-30  -12  -20  -29  12  33  7  32  -4  -11  -39  11  7  -1  7  -38  4  13  -21  70  -20  -28  6  -2  15  5 -> rova
-23  -16  -28  -23  13  21  6  25  1  -9  -29  7  4  1  0  -46  0  1  -20  69  -19  -32  10  -4  17  -2 -> basu
-31  -14  -22  -31  11  37  4  33  5  -18  -36  14  12  -5  2  -33  6  10  -17  74  -23  -29  9  -13  13  5 -> tusir
-21  -11  -28  -21  20  31  -6  17  -5  -16  -31  19  10  4  -2  -39  6  8  -10  73  -16  -25  5  -4  15  4 -> roron
-32  17  12  16  -12  -41  -21  9  24  -37  -25  -3  -6  30  36  0  -39  52  5  62  -39  -12  -29  34  -28  12 -> fas
-21  -12  -25  -25  14  22  2  27  -1  -10  -37  3  7  2  -1  -44  -4  5  -18  67  -16  -27  8  -5  10  1 -> zolan
-27  -13  -30  -24  11  26  4  23  1  -2  -34  11  3  -7  2  -42  -2  1  -21  70  -22  -27  8  -2  16  3 -> Golap
-34  -8  -25  -28  11  29  6  30  0  -10  -36  15  8  -3  1  -38  9  9  -18  75  -21  -31  6  -9  12  1 -> rari
-29  17  16  14  -19  -45  -25  2  27  -40  -34  12  -6  23  37  2  -40  52  11  81  -36  -18  -22  41  -27  13 -> Rok
shift +1: -21
-20
find: -29  17  16  14  -19  -45  -25  2  27  -40  -34  12  -6  23  37  2  -40  52  11  81  -36  -18  -22  41  -27  13
Rok

13  20  20  17  -30  22  3  8  38  -13  14  4  3  -8  6  8  0  18 = Zap
13  20  20  17  -30  22  3  8  38  5  24  -38  -20  1  30  51  -22  -22 = fer
50  45  22  2  14  11  -23  5  -8  42  -6  10  -37  5  -23  -29  -28  8 = mufam
43  29  8  32  -23  26  6  8  28  7  6  -2  -5  -11  -2  6  -11  20 = sodog
-2  84  21  -26  -55  3  4  27  26  -52  17  -5  -10  3  55  25  -27  -39 = zot
has: 6  8  0  18
yes
shift -1: 17  -5
16  -6

-75  31  -40  -15  -11  30  lotol
-1  -28  -40  -40  -12  -1  geper
-7  0  29  39  29  39  pud
howmany pud: 0
1
shift -1: -12
-13
howmany geper: -1
2
shift +1: 29
30
loc: 30
lotol, 6

-10  25  26  -12  24  -24  54  -20  -41  1  -44  1  23  20  -24  -17  5  17  5  9  -75  -5  5  -2  -1  12  19  15  41  3  -2  26  24  26  -26  21  5  -44  -11  -9  -11  14  Kigas
-6  17  59  2  8  -55  18  -66  -41  57  15  -3  10  9  -55  -7  15  42  40  3  -75  6  30  -7  -8  55  -14  29  18  26  -20  36  14  -35  -40  13  17  36  1  35  13  -38  Boga
8  25  14  -24  6  11  9  -7  -41  -36  16  -24  -16  -30  11  31  -39  12  -33  7  -75  24  32  -16  20  44  25  10  -18  -29  16  -12  9  8  29  6  -13  -38  20  70  -22  16  Zozi
26  -6  -21  -17  -2  24  -17  4  -41  23  9  -10  -5  -17  24  -2  22  -16  -35  17  -75  -12  -20  -13  9  -23  18  -12  -17  28  18  12  -19  -8  36  -30  -6  4  -23  -99  6  -20  Nel
21  -34  37  38  14  51  2  -27  -41  14  -25  32  -16  5  51  -41  -2  -7  29  -24  -75  -40  18  2  -14  -47  -34  -54  6  -53  -3  -17  9  16  -43  43  8  -27  -3  46  3  8  mir
26  38  14  43  8  -3  -10  49  -41  -37  -11  3  8  -26  -3  -9  30  25  12  -49  -75  -7  -14  23  -13  -23  -33  -38  57  -43  -19  -9  14  -5  -47  2  4  21  -45  11  -18  22  manun
-47  -49  -83  -15  -28  -17  -13  22  -41  -58  14  -10  28  60  -17  -19  -40  -67  25  -25  -75  -1  -28  8  -31  4  -16  20  -37  6  -10  -34  -6  -10  37  -3  21  46  25  14  16  -9  malu
-9  3  36  1  3  -43  6  -31  -41  33  16  -1  -8  7  -43  15  9  27  25  1  -75  4  20  36  3  25  -13  18  12  11  -2  13  9  -16  -21  3  9  25  7  -10  7  -25  Nage
-15  11  12  -15  16  -26  34  -4  -41  -1  -28  6  2  22  -26  4  0  13  1  13  -75  -9  -7  11  4  -6  11  9  30  2  10  13  21  24  -10  3  8  -25  -3  -8  -7  6  let
-38  -7  -39  7  -27  16  -32  34  -41  -10  5  33  -7  7  16  -3  -27  2  -4  33  -75  29  -29  2  -1  -8  2  18  -41  23  -22  -14  -14  2  12  -17  -14  17  47  -7  12  28  tif
shift -1: -41
-42
has: 2  10  13  21  25
no
shift -1: -6
-7
find: 36  3  25  -13  18  12  11  -2
Nage
find: 51  2
mir
has: -25  32  -16  5
yes

-29  8  -1  16  3  -19  4  -14  -8  2  19  -7  0 : Neda
-12  2  -19  -12  -51  2  -12  33  2  -3  64  -19  -23 : Vuzed
-8  14  -7  -18  -7  -7  -7  -7  -8  -9  14  -8  -24 : muso
-73  49  -29  18  -62  15  20  -28  -10  2  19  17  58 : fip
-3  -42  -8  -25  -38  33  2  -23  -19  33  64  2  -3 : veza
-6  -22  -22  15  36  18  18  -44  18  19  32  2  26 : mirot
howmany muso: -8
3
shift +1: -12  33  2  -3
-11  34  3  -2
find: -23  -19  33  64  2  -3
veza

71  -29  -38  -29  72  3  24  -38  Vemom
85  72  -29  39  3  5  95  17  nezul
83  3  39  39  72  -37  41  -39  Tez
find: 71  -29  -38  -29  72
Vemom
howmany Vemom: 24
1
loc: -39
Tez, 8
howmany Tez: -37
1
howmany Vemom: -38
2
loc: 85
nezul, 1
shift +1: -29  39
-28  40

41  0  -11  30 = zube
-53  -62  3  4 = Sagoz
-16  37  23  -17 = Puza
2  8  4  2 = rim
39  20  -15  1 = Deri
-1  -1  4  7 = Nefi
-72  -27  21  -23 = Piz
shift +1: 39  20  -15
40  21  -14
shift -1: -62
-63
shift +1: -1  -1  4
0  0  5

2  -76  -63  -15  -2 = Bez
2  -76  -63  -6  -10 = san
-63  -18  -28  -9  -5 = zigo
shift -1: -76
-77
find: -63  -15
Bez
loc: -5
zigo, 5
has: -10  -6  -63  -76  2
no
has: 2  -76  -63  -6  -10
yes
howmany zigo: -9
1
has: -62  -15  -2
no

